Each row has a hidden value; after the row comes its band, the name of the range that the value falls in. Each part has its own.
[ 109  -36 -110   58  -17   37   66   40  184  -67    4    7   -6   12
   40  130   92   56   47   16   58   87   24  -11  -14   20  -60   39
  128  -80  112  -92 -126  -24  -35  -84   87  -13  -45  -22   -1  -12
   13   -9]	J605
[ 258   34  -46  103  -81  101   27  103  139  -61   55 -196   39   50
   19  160   55   92  103    3   74  152  -40  119  -37  -47  -98  119
  -10 -123  137 -104  -97  117  -75  -47  314  -13 -124  -33   -7  -14
 -100   62]	J605
[  73  126  130  -33  -25  -19 -141   -4   18 -108  -59   13   20  -44
   81   39  -96 -143   38  -45  -80  127 -118   10  -77    0   55 -143
 -115  -14   48  -89  145  105    0 -109   55 -120 -118    7   13   60
 -221   88]	J246
[-111   24   84 -115   41  -41  -90  -36   67  -94 -100  229   -3 -117
  115   19 -104 -185  -49  -27  -65   19  -56  -85  -11  158   30 -212
   41   82   -2  -51  140  -54   48 -107 -146 -128   -3   -2   44   60
  -76  -17]	J246
[  30  -93  -69    0 -233  138  119  120  194   -6  180 -137   46  -39
  -45   41  -44   77  133  167   42    2   71  130  -28  -14  -30  139
  -11  -58  158  163  -51   18   29  188  118   91   44   74  140 -127
  152  -51]	J435
[ 218  -10  -15   29  -51   48  -14   39  243  -22  -23  -54  -11   -4
   41   89   63   46  125   -7   22   79   -1   96  -13   27  -51   39
   85  -85  114 -106  -80   72    7  -18  207    7  -45  -12   21  -67
  -30  -49]	J605
[ 67  31  22 -79 -56  11 -22 -76 131 -18 -43  71  53   6  60 -21 -65 -86
 130  35  -2  69  26  70  -9  80 -20 -88  26 -23  64  -2  52  19  34  32
  67 -36 -15  12  82 -36 -16 -52]	J221
[  27   59   55  -82    8   15 -135  -28   12  -18  -79   32   55  -27
  114  -17 -102 -152   11  -13  -62   29  -39   64   -2  132  -80  -64
  -68   40   20  -48   69   63   30  -34   39 -128  -20  -29   49   -1
  -74   26]	J803
[ -19   33  392 -311  264 -269 -432 -317  185  168 -553  621  -68  -25
  232 -313  -53 -345   43 -158 -162  -43 -190  108   87  482  -49 -497
  234  104 -299 -334  291  151  259  -89    1 -181   61   10   10  -39
 -298 -204]	J924
[ -72  -89 -151   43 -159   54   84   63  -75   11  164 -153   63  110
  -57  -44  -39   57   36  171   -1   21   24   20  -69 -101  -85  174
 -152  -85   97   92  -73   53    8   71   -1   15   12   20   61  -29
   62   93]	J221
[ 193   35   90  -50 -107   59 -104   27  -23   40  -37 -102   86  -31
  172  -78  -33 -172  115  -13    4  151    0  275   15   63  -41  -30
  -75 -100  142   67    7  112 -144  -19  237  -50 -185  -41   95  -56
    7  223]	J221
[ -37 -218 -117   33 -234   33   37  143   81  105  150 -151  -42  -10
  -16 -144   91   56   66  191  -71  -47   93  150  -64  -95   16  207
  -41 -143  167  185 -180   60   10  141  -22  136   30   85  108 -203
  261  105]	J435
[ 120  -37 -122   55  -63   37   82   12  159  -51   47  -51    6   59
  -14   85   51   82  104   49   40   82   26  -25  -38  -51  -45   72
   48  -99  127  -74  -98   14    4  -39   93   12  -26  -19   12  -15
   -5  -29]	J669
[ 181  -41  -54   25 -128   78   61   54  147  -17   56 -106   28   -9
   51   46   38   15  137   40   54  110   47  115  -13  -22  -22   60
   35 -118  184   24  -90   29  -73   -4  177   33  -91  -23   66  -59
   63   59]	J669
[-119  174  -38  108  -16  -27   40   -4 -201 -218  100  -29   97  182
 -112  150 -129   30  -50   77    3  201 -208 -235 -173 -183  -32  -47
 -236  -44  -53 -152  161  109   16 -161  -11 -159 -114   41  -77  239
 -427  138]	J246
[ 142  215   84  -96   70   -5 -130 -123  138 -158 -162  134   59  -76
  158  119 -109 -215   82 -107  -47  140  -15  -17  -16  129   18 -240
   24   55   58 -122  127  -12   -8 -134   37 -183  -90  -35   35   62
 -164  -44]	J803
[-152   19  -59  -45  -51   25  -11    5   52  -61   30   72   52  -14
   10   22  -88  -61  -15  121  -52  -17   24  -29  -47   78  -50  -10
  -27   50    0   52   31  -17   84   62 -109  -73   74   82   78  -31
   17  -44]	J924
[ 75  -8 -74  32 -93  28  95 -13 133 -51  58  -9  36  81 -41  58   6  68
 130  87  55 106   1  -7 -49 -46 -35  19  32 -96  85 -41 -24  31  21  10
 111  19 -31  24  36  -3 -57 -33]	J669
[-152    5   53  -39  -42  -19  -71   52  -24  -75    5   88   11  -60
   42    1  -89 -109  -69   55  -76   28  -91  -46  -64   46   16  -85
  -73   28   -6    4  104   31   40  -51 -106  -90  -18   55   38   39
  -96   82]	J246
[ -88   12   33  -24  -63  -12  -52   52    2 -111   35   27   -6  -68
   32   32  -89  -91  -33   34  -86   44  -75  -79  -84  -26   64  -75
 -107    9   63   -4   96   18   27  -74 -112  -74  -37   28   30   49
  -90   73]	J246
[ 189  -76  253 -295   64  -93 -449  -96  348  176 -358  186 -141 -283
  311 -253  -31 -342  100 -166 -292 -192   63  264   92  359   56 -197
   96  111   73  -71   40   82  180   38  -47  -71  112  -54  117 -269
  173 -196]	J803
[  98   -2  -73  -10 -103   34   79  -27   98  -52   37   -3   53   16
   56   20   -2  -45  134   52   46  129   74   48  -22  -21    8  -29
   38  -97  161   47  -41  -33  -73  -21   61    5  -84  -12   79  -19
   58   53]	J435
[ 188  -13  -97   88  -83  105   64  117  174  -69   74 -154   22    7
   22  168   62   95   76   25   71  101   15   77  -28  -24  -83  128
   36  -95  156  -57 -132   44  -61  -31  211    3  -72  -22   12  -34
    3   23]	J605
[ 112   13  -20    5 -187  120   38   58   46   -7  137 -208   99   55
  -29   19 -104   28  150  115   27   73   -2  149  -44  -50  -79  121
 -154  -70  125   74   16  118    6  127  212   12  -29   19   96  -52
  -22   24]	J221
[  27   21   82  -94   22  -45 -194  -25   58  -22 -112   59  -28  -78
  120  -47  -80 -164    1  -55 -144  -13  -53    5  -29   93   10 -100
  -76   45   43  -90   75   62   75  -80  -63 -114   -2  -33   24  -14
  -71   -5]	J246
[  55  105   41  -65  -33   41  -91  -29   70  -60  -43   13   75  -26
   86   35 -104 -126   62   15  -43   67  -11   77  -23   94  -48  -67
  -56   24   42  -14   70   52   23    9   69 -108  -30   16   68  -16
  -72   -4]	J924
[ 349  175 -125  134 -142  209  168   81  254 -226  175 -295  114   40
  -54  372  -42  155  210   22  138  217   30   24  -68 -139  -61  132
  -42  -92  238  -64  -59   34  -80    2  353  -17 -113  -21   28   38
 -119  -67]	J605
[-216  -84   24  -73    7  -56 -108   26  -44   -1  -30  122  -25  -37
   39  -80  -85 -100 -114   57 -117  -79  -90  -82  -40   98  -33  -45
  -78   61  -47  -36   80   31  119  -43 -189  -94   71   18   23   18
  -50   18]	J246
[-121    0   62  -63    5  -30  -94   12  -40  -58  -37  101   10  -38
   59  -14 -110 -121  -70   14  -71   10 -109  -64  -42   82  -19 -101
  -80   45  -17  -57  122   38   58  -83  -91 -116   -9    0   20   65
 -126   48]	J246
[ 135   -1   54 -111  -40   33   16  -85  160  -13  -76  122   63  -35
  122   -8  -62 -121  152  -20   72  102   35  101   56  151  -32 -143
  111  -31  104   -8   58  -34  -36  -18  133  -31  -64  -55   96   -7
   14  -34]	J435
[  -2  128  -62  -45  -84  128   62  -45  169 -137  117  -82  126   75
 -126  183 -249   78  129  122    8  -21  -13  -82  -60   27 -127   59
 -143  107    9  -42  138   42  207  177   75  -81  161   49   77   26
 -146 -304]	J924
[   2  110    6  -75   68  -37 -105 -101   46  -92 -122  140   40  -12
  111   34  -74 -164   10  -34  -66   66  -12  -62  -25  108  -29 -152
    1   45   14 -100   67  -14   30 -113  -68 -156  -27  -22   21   48
 -103  -15]	J803
[-39   0 -57 -39 -59  -7  22 -62  61 -27   7  70  48  59   3 -23 -48 -37
  76  91  -8  51  23 -13 -40  23 -36 -36  -3 -32  35   1  19   3  52  26
 -24 -34  18  33  60 -12 -15 -33]	J221
[  46 -149  -84   25  -68   -4   27   41   88   56   17  -23  -27   46
   19  -54   84   49   47   66    6   19    7   43  -14    1  -64   91
   48 -111   93  -40 -120   46    9  -25   57   36  -13  -22   22  -62
   63   42]	J669
[ -56   56  -49  -13 -272  292  142  227  207 -231  365 -319  106 -156
 -159  322 -343  118   60  173   -5  -93   -1  -63  -92  -58  -27  196
 -278  163  177  176  150   -9  160  263   34  -10  175   79  153    1
   11 -247]	J246
[ 132    7 -110   61  -16   56   84   39  216 -112    9   12    9    5
   37  186   77   61   60    8   80  113   30  -19  -19   22  -53   18
  143  -69  117 -101 -109  -39  -47  -86  111  -23  -58  -19    0    4
  -14  -31]	J605
[ 238  250  150  -60   11   59 -164  -60   57 -117 -100  -54  110  -11
  114  116 -167 -159  119  -94  -25  169 -106   99  -27   81  -58 -138
 -133   25   42 -141  175  141   -9  -73  253 -182 -130  -45   26   70
 -292   11]	J803
[ 211  -16  -53   38  -38   31   19   29  197  -43  -36  -11  -11  -26
  101   84  108   -8   99  -26   45  129   41   79   -2   22  -15   -3
  133 -117  162  -70 -124    4  -91 -102  154   -4 -114  -41   20  -46
   33   55]	J605

Part 2:
[ 200   26  100 -254  -68   99  212 -188   48 -129  -61  433   10 -178
  -81 -483  -27 -245  175 -233 -110  190 -167  -93  -51  522 -254   67
  -31  -99  -90  339  -63  152  341  222  -25  -95 -266  -75  -37  -13
  154  -83]	J655
[  98  -90 -290   86   81  -22   93 -416  307  245 -248 -160   60  127
 -171 -410   52   -5   72 -145   78 -186   -9   12   18  -69  -61  363
  -27   47 -266  353   -3  -28  137   61 -343  -26  161  341  -38  194
 -165  -29]	J655
[ 145   72  254  -51    3 -160  209  198 -328 -102  117  497 -131  -50
  121  406   19 -268   32  160 -198  205   34  -31 -121  179 -199 -234
  -57  -46  233 -129  -89  251   82  191  130   13 -317 -276 -119 -292
  193   12]	J685
[ 129  -54 -137 -100    8   36   77 -339  184  170  -78 -299  -51   72
 -140 -499   52 -186   40 -198   91  -71   99  -45  -18  -30 -174  258
 -156  209 -211  301  -55   55   35  171 -170  -20  212  401 -123  260
  -30   16]	J333
[  -9   32  -66   83   64  -58    8  -76  176    5 -219  -84  100   16
  -87 -169  -66   65   48  -89   16  -87 -112   30  -39  -48  -39  235
    3  -23 -193  225  -24  -53  145   34 -200  109   -1  -11  128  114
  -79   29]	J971
[ -52  -18   55 -112  -59   95  -46  -18  187  -46   84 -411   28  -26
  -81 -387  -58  -22  -98 -143   72   74  -37 -104  -66  -67 -138   69
 -129  299 -149   39  -29   61  -44  -62   36   41  187  254  -21  235
  125   85]	J985
[  26    5   22   25   90 -157  121  -44 -196  105 -233   25 -141   50
  -55   33    2 -181   80    4  -67 -115   74 -102   55  -41 -298  258
 -134   42 -130   44 -208  -16    1  211 -286  182 -110  118   44  -26
  -82   62]	J971
[ -55  -10  -61   65  -77  -62   84  -90  160 -145   -5   86   88  -16
   67    2   24  -22  -74 -135  -55   43  -23    2  -86   32  -98  121
  112   30  -91  162   -4   78  138  209  -65  -29 -104  -44  -59  -35
   47   20]	J985
[  22 -116 -123   69   64 -118   91 -140   40  103  -64  -19  -33    7
  -15  -63   52  -66  -60  -50  -72  -63   57 -145  -26   -3 -230  165
  -56   94 -116   11 -112  141   14   76 -219   55   -6  239 -103   24
   43    7]	J583
[ -74  -67   28   66   92  -53  -57  195   93  -45  129 -228   32  -71
    9  -35  -63  165 -197  113  -47   73  -29 -184  -80 -105 -133  -99
  -97  215  -46 -278  -59  104  -26 -235   -8  157  110   95   -7  129
  164   78]	J583
[ -16   -9 -137   60  -51  -13   46 -193  195   99  -66 -257   63  305
  -88 -225   20   17  -20  -96  137  -89 -117  101    6 -132  195   41
    9  222 -128  258  -28   52  -24  -22 -103 -156  273  312 -133   60
 -103  150]	J331
[ -20   60   86 -111 -182   52  100 -233   52   -4 -196  -81   23  107
 -111 -248  -19 -266  138 -328   63  -30 -132   88  -23   42  -96  301
   -8   84 -153  423  -44   42   -2  245  -73  -99  -71  163   21  -36
  -37   58]	J24
[-212   -7  113  107  -11 -131  -40  302  -87 -125  112 -198    3   86
   82  242  -68  110 -217  113  -35   52  -76 -120  -35 -183  -21 -165
  -25  258   13 -297 -131  108 -159 -158   29   99   61   67  -31  -75
  119  213]	J24
[  24  -84  195   34   38  -10   33  331   69 -167  338  288  107 -264
  104  233  -55  147 -202  201 -214  333 -150 -179 -239  161 -162 -371
    5   37  214 -432   89  337   96 -357  261   26 -196 -233  -59 -129
  417  -84]	J583
[-127 -184  -38    7   48  -93  -28  141    0  -46  257 -302  -70  -68
   76 -107    7   68 -324   43  -86   82   80 -374  -35  -38 -267 -146
 -142  383  -70 -397 -200  255 -157 -162  -43  107  176  386 -211  120
  271  138]	J333
[   1  100  -89  194  174 -188  -34   13   72   84 -294 -209   41  142
  -73   50  -72   94   58   63   60 -204   -4  118  -17 -276   54  236
  -48  -21 -175  188  -57 -154   85   74 -268  233   99  -70  171  148
 -218  105]	J583
[  30  -78 -124  102   53  -16   74  -30  292  -84  106  162  146  -71
   24 -117    8  197 -129   61  -78  118  -98  -78 -100  103  -27  -89
   93   18  -41  -29   66  106  251 -125  -33  -40  -11  -52  -78   43
  112  -37]	J655
[ -74  -80   80   32  -74   63    1   19  233  -60   73  -34  159 -141
  -26  -42  -45   64 -102 -105  -63  130 -173  -75 -165   14 -156   67
   38   79  -25  -57  100  181   20 -195   70  -14 -104   31   33  -19
  214  -67]	J333
[-247  -44  -29   78   -7 -161  -57   51 -111   52 -132 -515  -76  226
  -33  -48  -46  -15 -139  -94   68 -186  -19 -156   94 -270  -77  154
 -119  353 -214  -62 -282   31 -287   -7 -243  133  224  454  -31   60
  -54  292]	J24
[ -81    1  -35  280  116 -167   13   98  107   17 -207  121  149   14
  -13  300  -62  201  -15  111  -80  -84 -158   42  -76 -153   -6  147
  101 -130  -54  -33   31  -19  109 -138 -190  148 -153 -187  178 -102
  -62   -4]	J971
[-191   49  132   26  -54  -85  -52  136 -103  -28 -157 -310   14  179
  -65  -11 -119  -14  -24 -108   54  -85 -214  -25   20 -138   34   66
  -71  207 -124   40 -185   54 -194  -85  -92   74   82  189   79  -40
   -8  240]	J331
[ -50  162  128  134   81 -204    7  169 -170   10 -239 -108  -48  134
  -13  332  -80  -65   71  102   11 -122   22  121  -26 -294  -41  172
  -68    3  -44   59  -92 -119  -35  152 -137  242  -64 -171  184  -40
 -153  139]	J985
[  51   -7    2    8   53  -76   -4   91  125 -113  108   27   94  -55
   34 -128  -64   77  -93  -14  -56  112 -130  -67 -141  128   47 -201
  -20   53   -5   21  -31  232  125 -104   50    4   53  -46  -91   74
  190   64]	J985
[  -9   36   32  162   34 -168   62   40  -87  127 -180   47   39  266
  -47  259  -35  -10   58   62    6 -105 -203  127  -36 -124  174  -24
    9   12   29   92  -64  127  -70 -104 -105  -39    5   41   -4 -201
  -75  127]	J331
[  33  -88   62   94   58  -82  116   -7    2   80 -162  354   87 -114
  -65  112  -40   -8   63   -8 -169   24 -233 -101  -89  164 -199  109
   26 -156    3  -36  -12  203   99 -175 -138   31 -305  -46   79 -204
  124 -102]	J655
[-114  -96 -171  292  207 -289  -92  104   84   39 -222  -55  154   -4
   12  116  -98  261 -108   -4 -103 -181 -199 -127  -69  -56   38   84
   35  -80 -160  -44 -145  173   21 -225 -318  204    5   42   80   17
   34   92]	J583
[  46  171  178  -94   38  -29   15  194  -50 -188   26  -91  -59  -39
   11  -80  -89  -66    8   63    2  114   54   12  -58  -31 -126  -32
 -129  115  -52   47  -77  -88  138  196   55  196    1 -216   88  152
   24  113]	J583
[ 114 -117 -269  147  153  -90  115 -189  232  163   15    0   18   91
  -36 -142   87  115  -88  136  -11  -46   81  -70  -18  -69  -42   20
  -14   98  -87    2    3   50  165  -54 -207  -14  168  202 -163  124
  -47   -8]	J655
[  33  -27   47 -154   67 -111   73  106 -166 -177   77   59 -135 -129
   62 -271  -38 -123  -88  -53 -136  108   43 -307   10  289 -310  -96
 -163  157 -118  -72 -307  176   99  187 -104  150  -36   96 -127  100
  199  131]	J971
[ 138   66  -79  -32  191  -93    5   53   63  -13   38 -223  -77   55
  -30 -305  -39   45  -47  132   46    4  122  -63   -9  -49  -22 -102
 -186  182 -125   44 -128  -41  162   77 -101  173  273   45  -65  322
  -28  141]	J971
[  82  110  206  -59   30  -79   38  285  -65 -228  175  206   21  -87
   87   88  -92  -13  -47  112  -99  233  -98  -16 -157  156    5 -330
  -46   20  125  -73  -32  187  156  -13  199   49  -94 -311  -39  -37
  220   80]	J685
[ 109  -52   69   34   92  -76  169   58  -91   71   56  248  -86  -44
    0  161   41  -72  -21  206 -135  101   54 -121  -50   31 -263  -54
  -84   43   80 -209  -37  109   83  -31  -46   63 -145  -17  -64 -108
   96  -44]	J655
[-151  -73  143   96  -11  -84  -32  118  -62  104  -99 -197   32   12
  -63  185  -73  -19  -63  -39  -49  -44 -157 -110  -78 -176 -166  130
  -76  133  -23 -174  -64  177 -236 -246  -70  102  -66  202   84 -110
  120   60]	J685
[-208  -46   97  195   26 -185  -33  315  -78  -90   81  -61   48   18
  103  416  -58  149 -222  147 -106   39  -95 -127  -84 -182  -56 -133
   20  143   58 -359  -85  164 -141 -216    1  123  -57  -14    0 -156
  153  139]	J685
[-123 -235 -298  181    9  -85   66 -344  253  180 -211 -133   97   45
  -78 -197   69   55  -94 -227  -39 -195  -64 -175   20  -51 -211  414
   66   87 -279  118  -83  118  -22  -25 -400  -16   16  467  -68   20
  -30  -22]	J971
[-114 -125   28  211   14 -225   32  113  -35  -23  -92  310  159  -78
   71  368  -53   67  -83  -73 -211   -2 -292 -115 -154  124  -55  -16
  124 -143   49 -106  -63  391  -38 -210  -99    1 -293  -43   -7 -315
  225   -3]	J685
[ -62 -129 -142  132   68  -61   26  -98  172  118  -48 -201   34   34
  -51  -85   25   93 -120    6  -13  -75   12 -129  -20 -155 -164  177
  -35  165 -147  -73  -42   47  -17 -103 -205   75   97  276  -36   92
    7   20]	J971
[-121   86 -117   89   15  -42  -91  -62  228   21 -126 -612   47  250
  -87 -255  -56  104  -68  -62  207 -159   25   97   26 -388  135  191
  -59  287 -251  218  -47 -193  -40   54 -155  102  378  224   50  300
 -201  224]	J685
[-251  -61   86  201   10 -120  -77  178   13   12 -129 -238   87  -20
  -12  287  -86  117 -130   -9  -58  -78 -125 -100  -71 -276 -178  217
   -1  108  -87 -212  -51   51 -185 -199 -133  200  -94   83  172  -78
   58   65]	J333
[ -14  -23  -25   92   24 -243  120  -98 -233  158 -256   46  -92  215
  -25  170   21 -215   71  -84  -47 -182  -45  -24   32  -44  -74  167
  -54   35  -70  143 -227  171 -126  159 -271   15  -62  230  -80 -185
  -71  135]	J24
[-146  -72  185   11  -30  -68  -16  248 -157   10  106 -189  -33   84
   -6  124  -70    4 -155   58  -47   68 -173 -184  -38  -72  -76 -192
 -118  292   53 -320 -155  257 -263 -310   54   21   59  258  -73 -126
  209  177]	J331
[ -27 -171   -7  169 -121  -58  188 -189   30  227  -74  282   96  166
  -46  330   91 -102    6  -67  -95  -18 -245   33  -96    1  -29   79
  127   -1  108    9   63  350 -135 -194  -61 -271 -200  246 -147 -429
   93  -73]	J331
[  87 -194 -144  142   40  -32   95 -253  269  224  -72  141  151  -61
  -83  -30   53   18  -11  -96  -93  -23 -141  -54 -159   50 -131  176
   48  -65  -29   70  114  289   60 -207 -135  -98  -96  197  -72  -73
  127 -173]	J583
[ 102   25  141  -85  108 -120   52  228 -157 -138  126  140  -85 -135
   68  -14  -59  -73  -61  101 -141  161   16 -179  -95  186 -202 -217
 -153   72   41 -152 -164  203  105   43   40  152  -76 -116  -69   36
  224   71]	J583
